Here is a tiny trained network, its code and every weight. The questions are about switching its units off for an input and a target symbol, where a switched-off unit gives its printed mean instead of its output.

import numpy as np


def w(rows, s, z=0):
    codes = np.array(rows[::2]) - 128.0
    scale = np.full(codes.shape[1], s)
    scale[-1] = z or s
    return codes * scale


def f(y):
    return np.maximum(y, 0)


def softmax(a):
    e = np.exp(a - a.max(-1, keepdims=True))
    return e / e.sum(-1, keepdims=True)


def log_softmax(a):
    a = a - a.max(-1, keepdims=True)
    return a - np.log(np.exp(a).sum(-1, keepdims=True))


def net(x, mask):
    ids = ['αβδεζηλξπστφω'.index(c) for c in x.split()]
    T = len(ids)
    res = E[ids] + P[:T]
    r = res
    for j in range(2):
        rows = slice(2 * j, 2 * j + 2)
        q, k, v = (r @ M[0][rows].T for M in (Q, K, V))
        z = softmax(np.where(np.tri(T) > 0, q @ k.T / 2**0.5, -1e9)) @ v
        o = O[0][rows]
        res = res + np.where(mask[j], z, o[:, -1]) @ o[:, :-1]
    y = f(res @ A[0][:, :-1].T + A[0][:, -1])
    res = res + np.where(mask[2:14], y, B[0][:, -1]) @ B[0][:, :-1]
    return log_softmax(res[-1] @ U[:, :-1].T + U[:, -1])


Q, K, V, O, A, B = {}, {}, {}, {}, {}, {}
E = w([
[88,121,151],'α',
[73,117,149],'β',
[126,133,135],'δ',
[210,118,161],'ε',
[169,153,159],'ζ',
[75,114,152],'η',
[150,176,128],'λ',
[71,158,132],'ξ',
[60,3,144],'π',
[119,143,136],'σ',
[139,83,180],'τ',
[130,104,160],'φ',
[129,143,151],'ω',
],0.015)
P = w([
[127,113,111],'0',
[119,140,251],'1',
[81,141,194],'2',
[123,101,9],'3',
[203,122,94],'4',
[212,148,223],'5',
],0.014)
Q[0] = w([
[119,169,123],'h1',
[115,205,253],'h1',
[123,108,73],'h2',
[82,105,155],'h2',
],0.017)
K[0] = w([
[176,106,126],'h1',
[117,66,64],'h1',
[130,150,250],'h2',
[172,133,114],'h2',
],0.017)
V[0] = w([
[108,38,129],'h1',
[147,55,106],'h1',
[250,152,112],'h2',
[203,64,195],'h2',
],0.016)
O[0] = w([
[169,7,104,64],'h1',
[170,49,110,7],'h1',
[192,193,137,3],'h2',
[240,88,179,165],'h2',
],0.015,0.0016)
A[0] = w([
[255,141,142,164],'n1',
[95,4,22,2],'n2',
[171,183,91,149],'n3',
[87,66,85,121],'n4',
[118,140,114,65],'n5',
[133,143,2,211],'n6',
[96,153,215,72],'n7',
[24,209,173,124],'n8',
[158,92,16,185],'n9',
[25,211,177,106],'n10',
[115,108,201,112],'n11',
[204,158,183,167],'n12',
],0.0076,0.0038)
B[0] = w([
[109,125,189,224],'n1',
[157,255,188,183],'n2',
[93,81,102,173],'n3',
[193,149,203,170],'n4',
[118,159,144,132],'n5',
[81,39,185,153],'n6',
[122,137,102,170],'n7',
[153,57,87,246],'n8',
[44,113,109,151],'n9',
[230,132,8,244],'n10',
[123,158,67,157],'n11',
[96,116,99,216],'n12',
],0.0051,0.012)
U = w([
[80,122,175,81],'α',
[36,122,201,226],'β',
[128,111,129,83],'δ',
[210,171,193,10],'ε',
[94,255,247,162],'ζ',
[67,111,194,140],'η',
[188,250,72,168],'λ',
[94,24,20,152],'ξ',
[124,120,154,2],'π',
[115,124,133,142],'σ',
[160,39,123,135],'τ',
[144,80,133,137],'φ',
[125,138,148,92],'ω',
],0.0061,0.0031)

Each question gives the input, a string of symbols that net reads in full, and the target symbol t.
The units are the heads (2 rows each of Q, K, V and O) and the neurons (one row each of A and B). Each row of codes is followed by its name. A weight is (code - 128) times the scale printed after its matrix; where a second scale follows, it is the last column's (O, A, B and U).
mask holds one flag per unit, heads first, then neurons. A switched-off unit (its flag False) gives its mean, the last column of its rows in O or B, instead of its output. The means were averaged over made-up inputs and are rounded, as every weight is.
A unit's drop is (log p(t) with every unit on - log p(t) with that unit switched off) / (log p(t) with every unit on - log p(t) with every unit switched off).
The circuit of an input: a set's keep is (log p(t) with only the set's units on - log p(t) with every unit switched off) / (log p(t) with every unit on - log p(t) with every unit switched off). Starting from the 12 units with the biggest drops (on a tie, the unit counted first), units are removed one at a time, each time the one whose removal leaves the highest keep (on an exact tie, the one counted first), for as long as the keep stays at least 0.8.
units of the circuit, in order: the units of the circuit, biggest drop first
most important unit: the unit with the biggest drop
k most important neurons: the k neurons with the biggest drops, biggest first
heads that matter: for each layer, one digit per head in row order, 1 if its drop is at least 0.15 and else 0, layers parted by /
drop of u: that unit's drop, to one decimal
input ζ τ λ ξ α φ, target ξ: 3 most important neurons : [n10 n8 n1]
input λ λ ζ σ, target λ: heads that matter : 10
input τ λ α ξ β α, target ξ: heads that matter : 01
input λ ω ω ε β ξ, target ε: heads that matter : 11
input λ λ λ φ, target λ: heads that matter : 10
input ε λ δ ε λ λ, target ε: most important neuron : [n1]
input λ ε ξ σ, target ε: heads that matter : 01
input ξ λ α ξ β η, target ξ: 2 most important neurons : [n10 n8]
input λ ζ τ, target λ: heads that matter : 11
input ζ ε π, target τ: heads that matter : 11
input ε ε β, target ε: heads that matter : 01
input ξ λ λ λ δ, target λ: heads that matter : 10
input ε φ ζ ε β η, target ε: heads that matter : 11
input λ τ λ λ, target τ: most important unit : h2
input β λ λ ξ λ ζ, target ξ: heads that matter : 01
input λ ζ σ, target λ: units of the circuit, in order : [h1 n10 h2]
input ε λ ε λ λ α, target λ: units of the circuit, in order : [h2 n10]
input τ ζ λ ξ λ λ, target ξ: units of the circuit, in order : [h2 n8]
input ε ξ φ, target ε: heads that matter : 01
input ξ λ λ ξ ζ ζ, target ξ: heads that matter : 01
input λ ε δ λ ζ ω, target λ: most important unit : h2
input τ ζ λ λ, target ζ: units of the circuit, in order : [h2 h1 n10]
input ξ τ λ, target ξ: drop of n10 : 0.2
input φ λ ε ε λ φ, target ε: drop of h1 : 0.4
input ε ξ λ, target ε: drop of h2 : 1.1
